j643_j357:   15  -86   80   71 -101   33  -70  -16    5 -171  173   -7   42  -53   50   15 -163 -110    4  -26   42  -86   40  -60   79  -12 -102   40  -50  -64  -27
j643_j357:   53  -10  216  -67 -188 -115 -169 -101 -105 -291  129  132   72    3   36  212 -324 -102  -75  -24  273 -152 -141  -69  -62   53 -155  243 -235   22   18
j942_j95:  194  -21 -276 -232  -35  253  203   35 -123  209  -78  109  -69 -183   52 -101   47  -56  -16  186 -108  -62  -24   75  272 -157 -166  239   -7  -13  154
j643_j357:  -29   -8    5  174  101  -51   65   64   85   94  -42  -38  -49  115  -17   23  138  114   24   19  -98   57   60   29  -95  136   45 -152   48   -8  -99
j942_j95:  -31    4  -85  -43   37 -169  122  148   14  323  -45    0 -110   17   -7  -16   27   39  -31  119    5   54   77   31  -44  105  -83    9   -5   81 -127
j256_j846:  182  -38  -11   70  -21  383  -72 -175    6 -547    5 -106  160 -104  -76  -83  -93   -3  112 -226  -12  -86  -48   21  186 -264  161  -38  135 -226  141
j40_j382: -157  108    2 -250  -65   15  -49    3  -89  240   25  125 -128  -87   66    7   10 -180  -75  254  -66  -54 -116  -43   48  -16 -191  206  -55  154  167
j40_j382:  -96   62  -90  -73   -2 -195  -26   16   70  174   43  136 -154   68   79   66   12  -62   -5  -25   18  130   59  -65   26  209    9 -152 -114  114  119
j40_j382: -107  148   34  -45   11 -204    6   99   35  245 -132  -19  -35   42 -155   40   74   35  -25  126   38   17   -8    5 -242  162  -52   18   73  142 -135
j256_j846:   60  -69    1  -25  -43  138  -89 -160  -61 -236   74   62  158  -39   88  -16   24  -57   11 -156   12   -5  -45  -67  134 -169  129  -13  -62  -68  188
j256_j846: -145   50  142  -53  -16 -308   12  184  -81  222  -33   52 -238  149 -166  180  -47  192    3  186  150   15  -43  -48 -323  261  -25  -17   22  164  -73
j256_j846:  238 -133 -118  106   82  427  157  -80 -117 -164  -55  130  -21   47   45   43  257  202   88   44 -227  -46  -90   34  178 -110  125  -42   38 -161  288
j942_j95:  -69   64 -121    6   81  -82  -44 -121  142   83   72  270  -83  114  256  148  100 -201  -55   25 -107   85  -29  -90  251  197  -51 -115 -261   67  243
j643_j357:   21   56 -108  -76  -80  136   40   46  -42  123  -56    7  -70  -84 -120  -89  150   49   80   20 -113   35   60   -2  -76   34   31  -74  158   40  122
j643_j357:  135  -14 -173  192  221  180  144  -64  152  -44 -122   -9   34   84   98  -27  197   55   21  -45 -209   55   16  108  210  -21   83 -131    3 -135    8
j942_j95:  -62 -137  118  -23   -3  -53   11   56 -138   84   44 -129  121  -40   20 -108    8   71  -49   10   55  -14    9    4  -96 -219   53  107   39   -2 -157
j40_j382:  159 -156 -103  208  195   24  -12 -178  229 -421   40 -230  405  -38  185 -178 -169 -148  -29 -413  104   50  112   60  421 -364  198  -94  -78 -283 -238
j256_j846: -300   70  234   61   99 -458  -80   93   70  281    3  -52  -93  201   76  104  -25   28 -129   74   85   97  -15   18 -316  222  -44  -26 -127  181 -271
j256_j846:  -50  182   23  -57   25 -296   32   60   -4  286 -177  203 -209  217  -64  250  123  168  -45  115   58   95  -88   30 -335  415  -27  -41 -127  216   34
j942_j95: -179  -83   68   51  190 -149   72   51  -54  305   37  159 -148  218  207  149  217   84  -91  251 -121   52 -101  -50   19   81    3  -17 -161   94   65
j643_j357:   94  -60  -35  -48 -199   36 -107 -115   19 -150  185   29  194 -181  165  -85 -193 -285  -52 -178   72  -47   95  -41  178  -85 -148  118 -167  -45   -2
j40_j382:  212 -238   29  235  122  -22    6 -154   45 -408   48  -99  363   81  158  -14  -82   77  -28 -369  159   31   39   30  174 -244  244  -70 -150 -235 -170
j650_j368:  -25  132   31  -83 -106  168  -46  -47 -138   65  -63  272 -147   62 -113  185  283   88   61  199 -155  -47 -160  -97 -187  212   -4  -15   40  132  388
j256_j846:   40  -52  135    5  -85 -179  133  230 -198  289 -117  -49   14   39 -254   57   98  300  -10  197  117  -69    9   23 -453  103  -54  147  125  103 -270
j650_j368: -169  -14  350   68  -67 -530   15  309 -186  330 -112  -84   37  196 -424  188  110  410   -4  208  296  -34   -3 -105 -768  257   74   16  182  217 -407
j942_j95: -146  106  -68 -166 -113   30  134  253 -171  594  -47  251 -351   -2 -219  116  351  100   64  554 -222  -64  -32 -141 -218  310 -206   37  181  252  241
j256_j846:   -4   18  -30  -62  -20  147  -51 -117  -41  -64   39  120  -86    9  139   20   57  -37    3  -50 -106   44  -63    2   84   -1   38  -36  -92    9  263
j650_j368: -167  -18    5   67  152 -146  -38    4  132   34   65  -35   23   68   76   -1    5 -108  -23   25   -3   44   22  -84  164  -39   56 -112  -17   -5  -53
j650_j368:  -70   41  -88  -56   80 -108   82  122   57  215  -88 -144  -75  -27  -74 -129   -2   43    9   11    6   88   90   66  -33  -25   36  -59  123   36 -149
j643_j357:   38  -93  -16   49  -41 -101  -22  -26   44    0   53 -155  239  -83   97 -182  -43  -64  -46 -262   68   83  165   43  -15 -131   62  -28  -42  -45 -223
j643_j357:   81 -213   52   85  127  111   49  -39  -73 -238   34 -153  184   -5   59  -89  -59   98   -3  -97   62  -42  -34   27  173 -367  171   49   33 -185 -100
j40_j382:  229    2  -40   18 -108  152   91  -47 -126   18  -64  239 -123   74   67  165  124  164    1   23  -96  -11  -66   89 -141  238  -89   60 -160   24  191
j942_j95:   71 -226  184   93  -56  -16   78  159 -204  -57   30 -176  202  -41 -227  -38  -24  232   33   90  160 -155   18  -52 -195 -220   55  142  196  -87 -279
j942_j95: -226  129   46 -237  -96 -258   11  238  -73  461  -85 -193 -187  -99 -187 -172  -58   65  -20   97   79   95  101   73 -383   64  -65   50  188  219 -222
j256_j846:  183   13 -193  -87   30  552   13 -208  -23 -305  -84  -59  166 -210   22 -219  106 -101   71 -117 -204  -56  -76   73  352 -410  120   58  149 -186  273
j40_j382:   61 -160   -1   69  -47  188   70   24 -139   34   98  128   58  -15    8   41  210   50   37  175 -132 -105  -16 -123   78  -62  -21   36   35  -44  144
j40_j382:  -23  158 -183 -118   -8   36  -28  -76  101   63    9  254 -258   37  108  118   22 -146   23   39 -106   78  -31  -40  187  249  -74 -117 -136   86  348
j256_j846:  -73  -45  161 -116 -108 -172   -2  170 -136  148  -30 -291  187 -169 -211 -190 -155   38  -52   50  214  -87   56   33 -274 -236  -58  249  190   48 -408
j643_j357:  121  151 -344 -259  -92  475  -40 -234   64 -111   25  188  -66 -261  196 -141   11 -387   27  -36 -257  -12  -42   19  521 -138 -136   72  -69  -43  500
j650_j368:   94  171 -407 -136  156  388  187  -43  105  200 -202  137 -190  -87   31  -91  281 -102   59  199 -364   33  -49   82  388  -29  -54  -34  107  -16  344
j942_j95: -341  -15  389  -65  -27 -169 -174   81 -212   40   75  -33    8   82 -192  115   48  103  -15  260  118 -116 -188 -196 -328  -88   82   94  145  141   -4
j256_j846: -216 -178  432  338  259 -314  -27  124  -36 -127    7 -211   93  328 -133  173   23  354  -18   88  168  -45 -108  -61 -324  -53  246  -96  100  -55 -376
j643_j357:  -33  -13    7   -2   22  -25  -56  -87   31  -16   41   19  140  -17  126  -25   22 -132  -64  -43   -7    3  -16  -27  101  -89   -5   45  -98   -2   -4
j40_j382:  249  173 -341   55    5  298  138  -70  219   15 -129  115 -184  -56   88  -26   67 -111   53  -47 -281   50   87  182  218  258 -188  -88  -50  -63  158
j650_j368: -270  -41  163   24   83 -273 -132    3   33   59  133   25  124   84   45   83   14 -141  -71  122   97  -30  -53 -207   52  -58   32   -6  -56   73  -61
j942_j95:  269  -59 -138   62  -15  372   78 -117   -9 -281  -10   53  -22  -51   84  -19  -17   33   65 -117 -125  -36  -15  102  219  -69    5   -2  -31 -174  187
j942_j95:  -31  284  -69 -111  -62  -42 -102 -103   86   47 -144  168 -125   56  -58  110  104  -42   19  -69  -43  102  -58   16 -170  307   12 -116  -49  155  228
j40_j382:   34  -43 -149   78  233   94   87  -69  135  -46  -39  -28   53   34  157  -57   57  -72  -23  -16 -110   37  -12   46  353 -165   66  -52  -41 -119    7
j942_j95: -235  126   97   -8   29 -410    6  272  121  309  -86 -276  -90    4 -278  -82 -140   45   -1   96  166   46  139   24 -328  145  -60  -49  224  135 -448
j650_j368:  191  -78  -70  192   78   99   37  -76  196 -369   95  -64  -51   16  186   20 -344 -101    3 -184   30  -26   62  126  336   10 -105  -29 -161 -222 -102
j650_j368: -292   82    3  -25   98 -352 -159   12  240   50   94 -134   81   -8   13  -84 -148 -271  -33  -96  139  100  109 -133  141  -33   64 -164   17   61 -159
j650_j368:   42  221 -240 -253  -27  249   85   53  -32  152 -250  -15  -98 -170 -316 -135  181   32  122  136 -118   -7  -33   24   -2  -65   47    1  334   62  208
j643_j357:  256 -184   66   87 -169  178  -52 -137  -95 -421  166   47  186  -74  114   39 -206  -36    1 -202  109 -119    0   -6  119 -115  -44  122 -161 -170   36
j256_j846:   33 -194   34   39  -33  147 -203 -302    8 -452  268    8  321  -84  351 -105 -119 -258  -46 -377   35   25    9  -93  381 -356  164  -34 -225 -171  172
j942_j95: -195   23  259  -17  -75 -148 -222  -68  -75 -136   89    3   43   77  -34   83  -29   22   -7  -90  121   18  -80 -113 -245   22  135  -60  -18   86   62
j40_j382:  -91  -51  170  136  -31 -174  -22  123  -17   33   75   -1  -50  108 -121  130   -8  110   28  108   71  -47   26  -97 -211  177  -23  -65   47   39 -121
j40_j382:  -78   40  -37  -40  -23 -203  -20   54   95  149   34  -73  -62  -24   64  -78 -123  -84  -37 -104   60  109  129   43  -39   93  -50  -60  -57   64 -139
j650_j368:   -9   63 -104  -21  110  292  -63 -155  120 -301   32   30  -27  -59   59  -15  -63 -210   51   26 -121  -71 -109  -42  432 -175   14  -25   38 -126  261
j256_j846:  -30   19 -240 -270  -80  -79   38   21    3  337   57   88   41 -199  137 -152   -9 -289  -77   60    1   45  100  -58  261  -97 -154  126  -97  104   59
j643_j357:  -39 -140   17   32   18 -149   40   95   18   64  154  -20   15  -20   87    6 -171 -105  -51  103   96  -61   63  -69  177  -56 -132   86  -82  -32 -161
j650_j368: -184  280 -185 -177   19 -180   29   71  142  519 -113  145 -343   39   75   11  136 -121  -46  136 -170  184   52   64  -87  379 -160 -103  -76  256  117
j650_j368: -164   71  190 -277 -125 -180   68  246 -336  501 -113   97 -200   11 -244  126  107  209  -61  488   83 -118 -173  -39 -467  103 -176  324  102  281  -32
j40_j382: -294  202  -48 -106  151 -542   81  239  143  683 -204 -112 -119   95  -99  -58  127   26 -100  158   53  193  107   55 -304  231  -37  -68   61  276 -354
j643_j357:  356 -212 -301  -16   39  385  156 -154  -39 -207   -5  -47  313 -207  190 -252   49  -71    7 -239  -83   -4   78   88  481 -460  109   84  -35 -255   74
j650_j368: -114   53  -27 -213 -136 -118  -70  -13  -62  251  126  245  -72  -62  146   85  -15 -250  -95  192    6  -34  -44 -127   89  107 -232  164 -202  174  176
-112  -19 -139 -110  117  -35   15   -7  143  131   58 -227   33 -165  243 -307 -186 -272  -96 -109  -36  100  122  118  331 -293  -60   58  -42  -45 -182 | j40_j382
  66  -46   -3    7 -177  -17 -119 -132   27 -132  191   94   11  -42  258   -5 -156 -160  -41 -274   25   77  102   12   46  112  -73  -43 -263   -6   89 | j650_j368
-408  246   76 -165  185 -295  -57  167  160  310 -128 -275 -186  -14 -153 -127 -148 -119  -56  209   54   49  -33   55  -93  -43  -59   33  209  160 -271 | j40_j382
  72   44  -92  -69  -60  125 -124 -181  126 -314   93  -38   77 -146  154 -104 -271 -282  -12 -253   45    6   31   39  305 -134  -43   22 -112 -101   84 | j40_j382
 138   53 -146   63    0  322   58 -106   -2  -58  -44  261 -156   73   53  129  272   61   85   58 -274    9  -68   -7   97  191   13 -133  -34  -25  402 | j650_j368
  21  -33   -7  -33  -35  -88   49    2  -73  232    0  106  -14   39  167   24   99   25  -90   15  -41   61   10   53  -99   91  -74   74 -179   87  -11 | j256_j846
 274 -171  101  213    2  175   99   13 -132 -383  -15   69    3  135 -161  224  -32  328  108   22   89 -151  -99  -15  -55   33   92   -3   41 -180   43 | j942_j95
 190  -34 -184   58   63  158   49 -116  171 -220   25  -68  100 -106  193 -117 -194 -202  -29 -181  -29   -7   71  121  396 -146  -87   46 -117 -179  -63 | j650_j368
 143   40 -195  -75  -27  279   67  -95  -50   38  -96  130   42  -74   15  -54  259    1   43   -7 -187   20  -23   14  104  -49   51  -14   34  -12  266 | j643_j357
  96  116    3  -75 -165  123 -219 -215  106 -458   39 -112  219 -196  -17 -116 -302 -263   14 -347  141  -40   16   31  105 -143   -3   53  -15  -91   17 | j650_j368
   3   14    5  -70   14  105  -38  -99  -65  -53  -31   81  155  -34    4   22  118  -72  -29   79  -25  -77 -126  -70   96 -157   26  116   -6    2  129 | j643_j357
 169  -89   18  191   87  194  -73 -237   95 -524   63   18  183   58  163   65 -101  -59    9 -246    9  -41  -71   16  279 -138  116  -53 -143 -219   90 | j942_j95
 -44  -48   27  138   69  237   38    6   -2  -12   50   30  -91   38   34   18  174   27   47  172 -247  -63  -41  -25   82   -4  -27  -52   84  -59  122 | j942_j95
  68  113 -204 -184   98  342  -37 -238   41 -239  -52  149  -92  -59  165   -8  -16 -177   15  -43 -135   11 -176   37  444 -179   55   22  -86  -73  441 | j40_j382
 -21 -131  108   56   -5   62 -114  -89  -35 -291  109 -122  293  -69  -24  -87  -42  -60   19 -135   93  -67   -6 -112  106 -312  163    1   77 -118  -37 | j256_j846
